Here is a tiny trained network, its code and every weight. The questions are about switching its units off for an input and a class, where a switched-off unit gives its printed mean instead of its output.

import numpy as np


def w(rows, s, z=0):
    codes = np.array(rows[::2]) - 128.0
    scale = np.full(codes.shape[1], s)
    scale[-1] = z or s
    return codes * scale


def norm(h):
    return h / np.sqrt((h * h).mean(-1, keepdims=True) + 1e-5)


def f(y):
    return np.maximum(y, 0)


def log_softmax(a):
    a = a - a.max(-1, keepdims=True)
    return a - np.log(np.exp(a).sum(-1, keepdims=True))


def net(x, mask):
    res = np.array(x, float).reshape(1, 5) / 4 @ E
    u = 0
    for l in range(3):
        y = f(norm(res) @ A[l][:, :-1].T + A[l][:, -1])
        res = res + np.where(mask[u : u + 11], y, B[l][:, -1]) @ B[l][:, :-1]
        u += 11
    return log_softmax(norm(res)[-1] @ U[:, :-1].T + U[:, -1])


A, B = {}, {}
E = w([
[128,130,128,128,128,128],'x0',
[44,41,109,62,225,66],'x1',
[156,113,64,1,38,74],'x2',
[251,125,78,156,193,38],'x3',
[128,127,128,128,128,129],'x4',
],0.0054)
A[0] = w([
[183,139,134,166,82,136,129],'0.n0',
[185,129,131,149,62,143,121],'0.n1',
[60,75,130,42,238,57,4],'0.n2',
[126,99,105,36,91,86,82],'0.n3',
[78,103,135,188,223,149,35],'0.n4',
[105,121,124,109,185,99,45],'0.n5',
[115,137,126,191,198,136,44],'0.n6',
[3,124,125,90,106,159,97],'0.n7',
[147,116,105,34,102,82,68],'0.n8',
[91,126,138,110,138,132,100],'0.n9',
[210,125,107,117,221,34,43],'0.n10',
],0.015,0.0026)
B[0] = w([
[86,144,49,137,116,121,197],'0.n0',
[86,161,69,157,154,160,201],'0.n1',
[82,187,4,176,115,160,248],'0.n2',
[131,183,201,118,147,86,218],'0.n3',
[130,188,197,121,151,66,208],'0.n4',
[103,139,87,163,124,143,169],'0.n5',
[152,161,172,104,125,77,189],'0.n6',
[148,23,141,97,91,165,235],'0.n7',
[142,156,200,138,172,67,214],'0.n8',
[119,93,123,126,148,151,158],'0.n9',
[167,21,152,76,92,187,243],'0.n10',
],0.023,0.011)
A[1] = w([
[166,46,164,129,114,161,73],'1.n0',
[162,72,111,106,122,150,48],'1.n1',
[211,99,116,135,123,128,3],'1.n2',
[184,73,208,79,127,114,45],'1.n3',
[120,83,131,142,132,114,83],'1.n4',
[175,138,162,137,164,75,58],'1.n5',
[150,155,184,103,166,52,59],'1.n6',
[141,182,253,118,124,67,90],'1.n7',
[185,33,168,126,119,165,33],'1.n8',
[111,162,62,185,144,121,63],'1.n9',
[185,97,118,144,133,123,13],'1.n10',
],0.016,0.0017)
B[1] = w([
[182,99,156,117,83,184,195],'1.n0',
[94,125,203,134,162,146,178],'1.n1',
[100,55,176,116,140,129,153],'1.n2',
[126,191,22,232,66,174,213],'1.n3',
[221,136,131,140,144,149,144],'1.n4',
[137,149,151,104,71,63,176],'1.n5',
[129,129,162,92,116,47,209],'1.n6',
[91,130,132,3,222,59,246],'1.n7',
[79,41,152,144,116,170,204],'1.n8',
[142,82,42,159,130,122,208],'1.n9',
[137,111,166,128,173,171,144],'1.n10',
],0.021,0.013)
A[2] = w([
[127,159,199,143,155,82,20],'2.n0',
[99,158,113,118,139,125,192],'2.n1',
[179,225,178,81,147,99,105],'2.n2',
[111,129,143,98,106,139,141],'2.n3',
[134,146,153,122,135,106,76],'2.n4',
[127,132,99,104,128,180,95],'2.n5',
[133,211,29,254,150,170,46],'2.n6',
[149,121,141,140,121,138,102],'2.n7',
[152,73,239,137,85,249,65],'2.n8',
[142,171,75,166,138,138,4],'2.n9',
[153,209,200,108,144,85,70],'2.n10',
],0.016,0.0019)
B[2] = w([
[147,156,123,89,129,65,166],'2.n0',
[207,120,135,165,64,115,165],'2.n1',
[77,177,149,28,178,140,192],'2.n2',
[203,158,87,191,182,100,151],'2.n3',
[153,177,143,118,147,123,150],'2.n4',
[122,144,205,169,111,58,168],'2.n5',
[102,203,6,229,34,153,238],'2.n6',
[140,130,133,134,137,131,140],'2.n7',
[240,35,236,137,216,213,249],'2.n8',
[24,78,140,188,124,120,172],'2.n9',
[104,219,182,59,124,123,188],'2.n10',
],0.019,0.014)
U = w([
[92,150,4,231,56,149,254],'0',
[123,193,162,19,146,48,29],'1',
[206,19,202,148,140,227,96],'2',
],0.011,0.00039)

Each question gives the input, the list of numbers given to net, and the class t.
The units are the neurons (one row each of A and B). Each row of codes is followed by its name. A weight is (code - 128) times the scale printed after its matrix; where a second scale follows, it is the last column's (A, B and U).
mask holds one flag per neuron, layer by layer. A switched-off neuron (its flag False) gives its mean, the last column of its row in B, instead of its output. The means were averaged over made-up inputs and are rounded, as every weight is.
A unit's drop is (log p(t) with every unit on - log p(t) with that unit switched off) / (log p(t) with every unit on - log p(t) with every unit switched off).
The circuit of an input: a set's keep is (log p(t) with only the set's units on - log p(t) with every unit switched off) / (log p(t) with every unit on - log p(t) with every unit switched off). Starting from the 12 units with the biggest drops (on a tie, the unit counted first), units are removed one at a time, each time the one whose removal leaves the highest keep (on an exact tie, the one counted first), for as long as the keep stays at least 0.8.
circuit, biggest first: the units of the circuit, biggest drop first
most important unit: the unit with the biggest drop
k most important neurons: the k neurons with the biggest drops, biggest first
k most important neurons of layer l: the k neurons of layer l with the biggest drops, biggest first
drop when u is switched off: that unit's drop, to one decimal
input [4,-4,-6,-2,0], class 1: most important unit -> 0.n2
input [5,-4,5,-4,8], class 1: 2 most important neurons -> 0.n10; 0.n2
input [-4,5,-7,4,0], class 1: 2 most important neurons -> 0.n4; 0.n6
input [2,-8,4,8,-5], class 0: 2 most important neurons of layer 0 -> 0.n1; 0.n0
input [-1,-3,4,-1,-8], class 1: 2 most important neurons -> 0.n2; 0.n8
input [2,6,3,-6,3], class 0: 2 most important neurons -> 0.n10; 0.n2
input [5,-4,-5,3,6], class 1: 2 most important neurons -> 0.n6; 0.n2
input [-5,-5,-7,-5,7], class 1: 2 most important neurons -> 0.n2; 0.n10
input [-4,5,-1,-5,-4], class 0: 2 most important neurons -> 0.n2; 0.n10
input [-2,3,3,5,-2], class 2: drop when 0.n10 is switched off -> 6.7
input [-4,5,2,8,-1], class 2: drop when 0.n10 is switched off -> 6.1
input [5,0,-6,-4,-2], class 1: drop when 2.n7 is switched off -> 0.0
input [2,-4,-8,-6,-2], class 1: drop when 0.n10 is switched off -> 1.5
input [-6,8,-5,1,-6], class 0: circuit, biggest first -> 0.n2
